Below is a small trained network, with its code and all its weights. Each question gives an input and a class and asks what happens when units are switched off, that is, made to give their printed mean instead of their output.

import numpy as np


def w(rows, s, z=0):
    codes = np.array(rows[::2]) - 128.0
    scale = np.full(codes.shape[1], s)
    scale[-1] = z or s
    return codes * scale


def f(y):
    return np.maximum(y, 0)


def log_softmax(a):
    a = a - a.max(-1, keepdims=True)
    return a - np.log(np.exp(a).sum(-1, keepdims=True))


def net(x, mask):
    res = np.array(x, float).reshape(1, 7) / 4 @ E
    y = f(res @ A[0][:, :-1].T + A[0][:, -1])
    res = res + np.where(mask, y, B[0][:, -1]) @ B[0][:, :-1]
    return log_softmax(res[-1] @ U[:, :-1].T + U[:, -1])


A, B = {}, {}
E = w([
[60,208,131,88,237,247,119],'x0',
[127,126,129,129,129,128,126],'x1',
[255,241,144,100,145,106,135],'x2',
[127,127,131,130,130,128,130],'x3',
[59,171,128,45,141,11,132],'x4',
[149,71,229,16,78,179,116],'x5',
[126,131,126,127,124,130,128],'x6',
],0.008)
A[0] = w([
[130,82,217,50,72,165,132,116],'n0',
[114,156,67,177,132,113,133,59],'n1',
[72,210,128,92,252,250,102,25],'n2',
[157,76,121,205,115,220,113,72],'n3',
[188,64,127,185,40,27,130,28],'n4',
[186,100,131,205,110,223,111,39],'n5',
[214,136,143,169,127,174,129,86],'n6',
[98,135,139,92,155,64,109,19],'n7',
[181,104,141,218,111,225,113,38],'n8',
[253,202,187,90,125,110,133,56],'n9',
[123,109,180,49,99,170,125,51],'n10',
[134,92,208,52,110,161,128,58],'n11',
[67,167,142,65,127,44,136,55],'n12',
[133,108,130,83,111,141,135,2],'n13',
[62,53,125,145,99,129,136,20],'n14',
[89,147,125,72,131,49,121,38],'n15',
[57,173,136,68,150,43,112,77],'n16',
[252,179,136,116,95,70,153,74],'n17',
[39,31,113,143,101,147,126,76],'n18',
[104,165,30,216,162,101,139,98],'n19',
[111,148,38,205,180,100,143,94],'n20',
[137,76,225,30,99,166,122,120],'n21',
[102,164,40,212,154,97,151,76],'n22',
[34,34,141,158,101,139,132,77],'n23',
[207,216,139,100,168,150,148,50],'n24',
[204,64,125,163,43,35,120,61],'n25',
],0.0076,0.0031)
B[0] = w([
[189,132,172,202,174,54,80,217],'n0',
[161,110,167,149,142,89,101,165],'n1',
[34,119,244,115,2,231,191,254],'n2',
[149,73,70,57,120,93,195,187],'n3',
[52,140,222,110,31,223,177,218],'n4',
[161,61,79,65,119,86,197,185],'n5',
[135,109,51,59,145,113,166,177],'n6',
[152,100,96,91,130,121,179,157],'n7',
[175,57,65,52,108,88,201,188],'n8',
[63,205,34,149,215,138,54,221],'n9',
[180,119,168,179,124,74,109,184],'n10',
[184,122,172,188,144,73,99,194],'n11',
[182,53,62,60,112,103,189,189],'n12',
[146,128,134,142,121,117,117,139],'n13',
[86,193,80,141,178,163,90,170],'n14',
[163,62,91,72,119,129,171,174],'n15',
[185,40,72,50,104,104,210,197],'n16',
[47,206,76,125,178,190,72,212],'n17',
[67,206,41,132,204,151,56,196],'n18',
[203,122,197,194,145,64,86,205],'n19',
[185,118,182,187,134,71,92,198],'n20',
[206,127,176,196,154,58,75,226],'n21',
[207,115,189,184,146,81,82,197],'n22',
[76,219,38,139,208,166,67,196],'n23',
[57,202,79,138,167,161,77,198],'n24',
[49,148,202,119,52,213,168,221],'n25',
],0.007,0.0098)
U = w([
[251,115,233,226,151,73,71,238],'0',
[22,127,255,105,37,212,172,137],'1',
[50,177,10,129,208,155,53,152],'2',
[218,47,38,9,123,97,215,1],'3',
],0.0096,0.00049)

Each question gives the input, the list of numbers given to net, and the class t.
The units are the neurons (one row each of A and B). Each row of codes is followed by its name. A weight is (code - 128) times the scale printed after its matrix; where a second scale follows, it is the last column's (A, B and U).
mask holds one flag per neuron, in row order. A switched-off neuron (its flag False) gives its mean, the last column of its row in B, instead of its output. The means were averaged over made-up inputs and are rounded, as every weight is.
A unit's drop is (log p(t) with every unit on - log p(t) with that unit switched off) / (log p(t) with every unit on - log p(t) with every unit switched off).
The circuit of an input: a set's keep is (log p(t) with only the set's units on - log p(t) with every unit switched off) / (log p(t) with every unit on - log p(t) with every unit switched off). Starting from the 12 units with the biggest drops (on a tie, the unit counted first), units are removed one at a time, each time the one whose removal leaves the highest keep (on an exact tie, the one counted first), for as long as the keep stays at least 0.8.
circuit, biggest first: the units of the circuit, biggest drop first
top k neurons: the k neurons with the biggest drops, biggest first
drop when u is switched off: that unit's drop, to one decimal
input [8,-5,2,2,8,-1,-7], class 1: circuit, biggest first -> [n2]
input [4,5,0,5,5,1,5], class 3: circuit, biggest first -> [n16 n12]
input [-7,6,-4,-8,3,8,3], class 0: top 2 neurons -> [n0 n21]
input [0,-8,-8,7,-2,-8,4], class 0: top 2 neurons -> [n19 n22]
input [5,8,-6,8,-5,3,-1], class 2: top 2 neurons -> [n18 n23]
input [-5,-2,1,5,2,-4,4], class 1: top 2 neurons -> [n4 n25]
input [8,-1,-7,4,-5,0,-2], class 1: top 2 neurons -> [n2 n9]
input [-5,2,-6,-6,3,2,-3], class 2: top 3 neurons -> [n2 n23 n18]
input [0,-2,-4,-8,7,6,8], class 3: top 2 neurons -> [n16 n12]
input [-8,6,-6,-1,-8,1,1], class 1: top 2 neurons -> [n4 n25]
input [-2,-1,-8,-8,1,7,-4], class 2: top 4 neurons -> [n23 n18 n14 n19]
input [8,-7,-4,8,4,8,7], class 0: top 3 neurons -> [n21 n0 n11]
input [-4,8,-3,-5,7,-7,2], class 0: top 3 neurons -> [n19 n22 n20]
input [-5,3,-7,6,4,7,4], class 0: circuit, biggest first -> [n0]
input [-3,-2,-8,-5,-8,-1,1], class 2: top 4 neurons -> [n23 n18 n14 n16]
input [8,4,-4,2,8,-7,-5], class 1: drop when n0 is switched off -> 0.1
input [-7,7,-7,0,-8,-3,-4], class 3: drop when n24 is switched off -> 0.2
input [-8,-2,8,-5,0,-4,-2], class 1: drop when n4 is switched off -> 0.8
